Here is a tiny trained network, its code and every weight. The questions are about switching its units off for an input and a class, where a switched-off unit gives its printed mean instead of its output.

import numpy as np


def w(rows, s, z=0):
    codes = np.array(rows[::2]) - 128.0
    scale = np.full(codes.shape[1], s)
    scale[-1] = z or s
    return codes * scale


def f(y):
    return y / 2 * (1 + np.tanh(0.7978845608 * (y + 0.044715 * y**3)))


def log_softmax(a):
    a = a - a.max(-1, keepdims=True)
    return a - np.log(np.exp(a).sum(-1, keepdims=True))


def net(x, mask):
    res = np.array(x, float).reshape(1, 3) / 4 @ E
    y = f(res @ A[0][:, :-1].T + A[0][:, -1])
    res = res + np.where(mask, y, B[0][:, -1]) @ B[0][:, :-1]
    return log_softmax(res[-1] @ U[:, :-1].T + U[:, -1])


A, B = {}, {}
E = w([
[49,252,100,133,53,177,222,92,139],'x0',
[174,177,232,131,114,108,235,52,13],'x1',
[29,70,160,215,194,150,160,78,52],'x2',
],0.012)
A[0] = w([
[198,155,221,88,122,95,148,78,89,172],'neuron 0',
[128,125,225,207,146,104,213,34,53,124],'neuron 1',
[47,227,92,103,76,209,121,71,144,252],'neuron 2',
[2,145,142,232,192,178,92,54,118,190],'neuron 3',
[103,202,143,190,89,155,253,86,113,48],'neuron 4',
[118,131,111,103,75,122,144,86,179,19],'neuron 5',
[167,187,164,69,110,110,133,113,105,200],'neuron 6',
],0.0078,0.0035)
B[0] = w([
[141,111,199,79,122,159,121,142,70,205],'neuron 0',
[179,122,164,128,136,132,97,55,136,249],'neuron 1',
[58,121,34,98,5,125,156,149,147,231],'neuron 2',
[96,161,152,212,151,86,136,117,197,220],'neuron 3',
[186,210,110,117,103,105,101,81,146,231],'neuron 4',
[118,103,110,106,136,129,176,151,80,145],'neuron 5',
[147,139,150,47,99,154,106,193,89,181],'neuron 6',
],0.013,0.018)
U = w([
[239,177,118,106,91,31,2,97,234,255],'0',
[173,106,216,64,127,145,127,181,87,96],'1',
[92,90,68,86,68,92,199,195,140,76],'2',
[148,181,135,58,66,170,182,127,78,35],'3',
[80,70,149,241,245,107,121,181,143,191],'4',
[149,90,207,152,223,144,141,41,76,62],'5',
[53,137,108,216,101,82,209,131,182,41],'6',
],0.0081,0.0037)

Each question gives the input, the list of numbers given to net, and the class t.
The units are the neurons (one row each of A and B). Each row of codes is followed by its name. A weight is (code - 128) times the scale printed after its matrix; where a second scale follows, it is the last column's (A, B and U).
mask holds one flag per neuron, in row order. A switched-off neuron (its flag False) gives its mean, the last column of its row in B, instead of its output. The means were averaged over made-up inputs and are rounded, as every weight is.
A unit's drop is (log p(t) with every unit on - log p(t) with that unit switched off) / (log p(t) with every unit on - log p(t) with every unit switched off).
The circuit of an input: a set's keep is (log p(t) with only the set's units on - log p(t) with every unit switched off) / (log p(t) with every unit on - log p(t) with every unit switched off). Starting from all 7 units, units are removed one at a time, each time the one whose removal leaves the highest keep (on an exact tie, the one counted first), for as long as the keep stays at least 0.8.
units of the circuit, in order: the units of the circuit, biggest drop first
top k neurons: the k neurons with the biggest drops, biggest first
drop of u: that unit's drop, to one decimal
input [-8,-4,4], class 4: units of the circuit, in order	neuron 4
input [0,0,4], class 4: units of the circuit, in order	neuron 2; neuron 4; neuron 3
input [-2,0,5], class 4: units of the circuit, in order	neuron 4; neuron 3
input [-3,0,7], class 4: units of the circuit, in order	neuron 3; neuron 4
input [2,1,-1], class 3: top 2 neurons	neuron 3; neuron 1
input [1,-5,1], class 6: units of the circuit, in order	neuron 4; neuron 6
input [4,-1,-1], class 2: units of the circuit, in order	neuron 1; neuron 2
input [0,-3,4], class 4: units of the circuit, in order	neuron 2; neuron 4
input [-5,7,2], class 5: top 2 neurons	neuron 1; neuron 2
input [-2,-2,3], class 4: top 2 neurons	neuron 2; neuron 4
input [-4,0,6], class 4: units of the circuit, in order	neuron 4; neuron 3
input [3,-1,0], class 2: top 2 neurons	neuron 1; neuron 3
input [-1,3,-2], class 1: top 2 neurons	neuron 2; neuron 4
input [0,4,-1], class 1: top neuron	neuron 2
input [0,2,5], class 5: top 2 neurons	neuron 2; neuron 6
input [-2,-2,5], class 4: top 2 neurons	neuron 2; neuron 4
input [-3,-5,3], class 4: top 2 neurons	neuron 4; neuron 2
input [-1,6,1], class 5: top 3 neurons	neuron 2; neuron 1; neuron 0
input [5,1,5], class 0: drop of neuron 1	0.6
input [-5,6,-7], class 1: drop of neuron 0	0.0
input [-8,7,2], class 5: top neuron	neuron 1
input [7,-2,1], class 6: drop of neuron 0	0.2
input [-1,3,-1], class 1: drop of neuron 4	0.1
